Look-ups in named tables: a row name and a column name give one cell, copied from the table.

fidufek =
,tinomor,mot,bir,marava,vekep
derulam,138,130,107,125,202
mok,166,93,94,103,102
mezovo,153,141,93,126,15
vakiv,90,99,152,128,53

vakiv, marava -> 128
mok, marava -> 103
mezovo, mot -> 141
mezovo, vekep -> 15
mezovo, marava -> 126
mezovo, tinomor -> 153
derulam, tinomor -> 138
derulam, marava -> 125
mok, tinomor -> 166
derulam, mot -> 130
vakiv, bir -> 152
mok, bir -> 94
mok, mot -> 93
Row with the largest bir: vakiv

tovaf =
|  | gol | zuket | sakeza | fatun | tubupa | veme |
|---|---|---|---|---|---|---|
| dif | 94 | 103 | 96 | 152 | 105 | 103 |
| damun | 117 | 104 | 112 | 145 | 93 | 86 |
| kef | 105 | 112 | 116 | 212 | 120 | 103 |
| movemop | 140 | 96 | 111 | 28 | 78 | 99 |
| gazameg | 106 | 122 | 96 | 105 | 112 | 102 |
| fik | 101 | 101 | 100 | 125 | 92 | 91 |
| valoti | 99 | 102 | 94 | 148 | 96 | 98 |

What is the zuket of valoti in tovaf?
102
What is the veme of valoti in tovaf?
98
What is the sakeza of kef in tovaf?
116
What is the tubupa of gazameg in tovaf?
112
What is the tubupa of movemop in tovaf?
78
What is the veme of damun in tovaf?
86
What is the fatun of movemop in tovaf?
28

sirasad =
,foren,gikedis,zab,zelez,voz
vos,220,81,182,130,86
dipad,248,117,115,92,190
kefazo,173,157,131,123,141
tofova,91,163,111,164,182
zuvif,221,84,154,124,80
feno,167,151,71,119,113
munapip,201,107,77,86,128
pup,218,79,181,130,88
giru,204,97,109,96,91
datur,188,144,137,147,146
dobobef,196,109,76,82,139
mizi,108,160,113,133,216
nom,144,147,149,166,123
dosel,111,165,57,142,199

What is the zelez of pup in sirasad?
130
What is the gikedis of kefazo in sirasad?
157
What is the voz of datur in sirasad?
146
What is the voz of mizi in sirasad?
216
What is the voz of vos in sirasad?
86
What is the gikedis of pup in sirasad?
79
What is the voz of giru in sirasad?
91
What is the zelez of dipad in sirasad?
92
What is the zelez of dobobef in sirasad?
82

kosefe =
cols = nafaler, ruv, bami, sizezan, bop, panimes, sito, komita
rigolo: [69, 95, 218, 246, 219, 181, 206, 99]
bili: [175, 39, 225, 221, 153, 213, 134, 146]
niv: [76, 148, 228, 133, 231, 176, 143, 32]
vake: [172, 54, 212, 222, 151, 203, 144, 157]

What is the panimes of niv in kosefe?
176
What is the sizezan of rigolo in kosefe?
246
What is the ruv of bili in kosefe?
39
What is the bami of rigolo in kosefe?
218
What is the komita of niv in kosefe?
32
What is the bami of vake in kosefe?
212
What is the nafaler of niv in kosefe?
76
What is the sizezan of vake in kosefe?
222
What is the bop of vake in kosefe?
151
What is the ruv of vake in kosefe?
54
What is the ruv of rigolo in kosefe?
95
What is the komita of vake in kosefe?
157

nosa =
	dab	ganipu	vog	lig	sesulo
non	87040	46629	58372	5565	50724
bur	87023	46628	58366	5582	50720
zugu	8096	47805	36266	88138	43791
zibatug	8882	47794	36483	87316	43859
dotobom	8834	47796	36469	87366	43855
kevatib	87047	46631	58374	5558	50728
tez	8446	47803	36365	87772	43827
futim	8411	47805	36357	87810	43827
lenik	8224	47796	36293	88003	43785
numipa	8289	47795	36311	87935	43791
kofav	87020	46629	58366	5586	50721

What is the ganipu of numipa in nosa? 47795
What is the dab of tez in nosa? 8446
What is the vog of non in nosa? 58372
What is the ganipu of futim in nosa? 47805
What is the dab of zugu in nosa? 8096
What is the vog of tez in nosa? 36365
What is the ganipu of zibatug in nosa? 47794
What is the lig of dotobom in nosa? 87366
What is the dab of dotobom in nosa? 8834
What is the ganipu of kevatib in nosa? 46631
What is the dab of futim in nosa? 8411
What is the dab of lenik in nosa? 8224
What is the sesulo of numipa in nosa? 43791

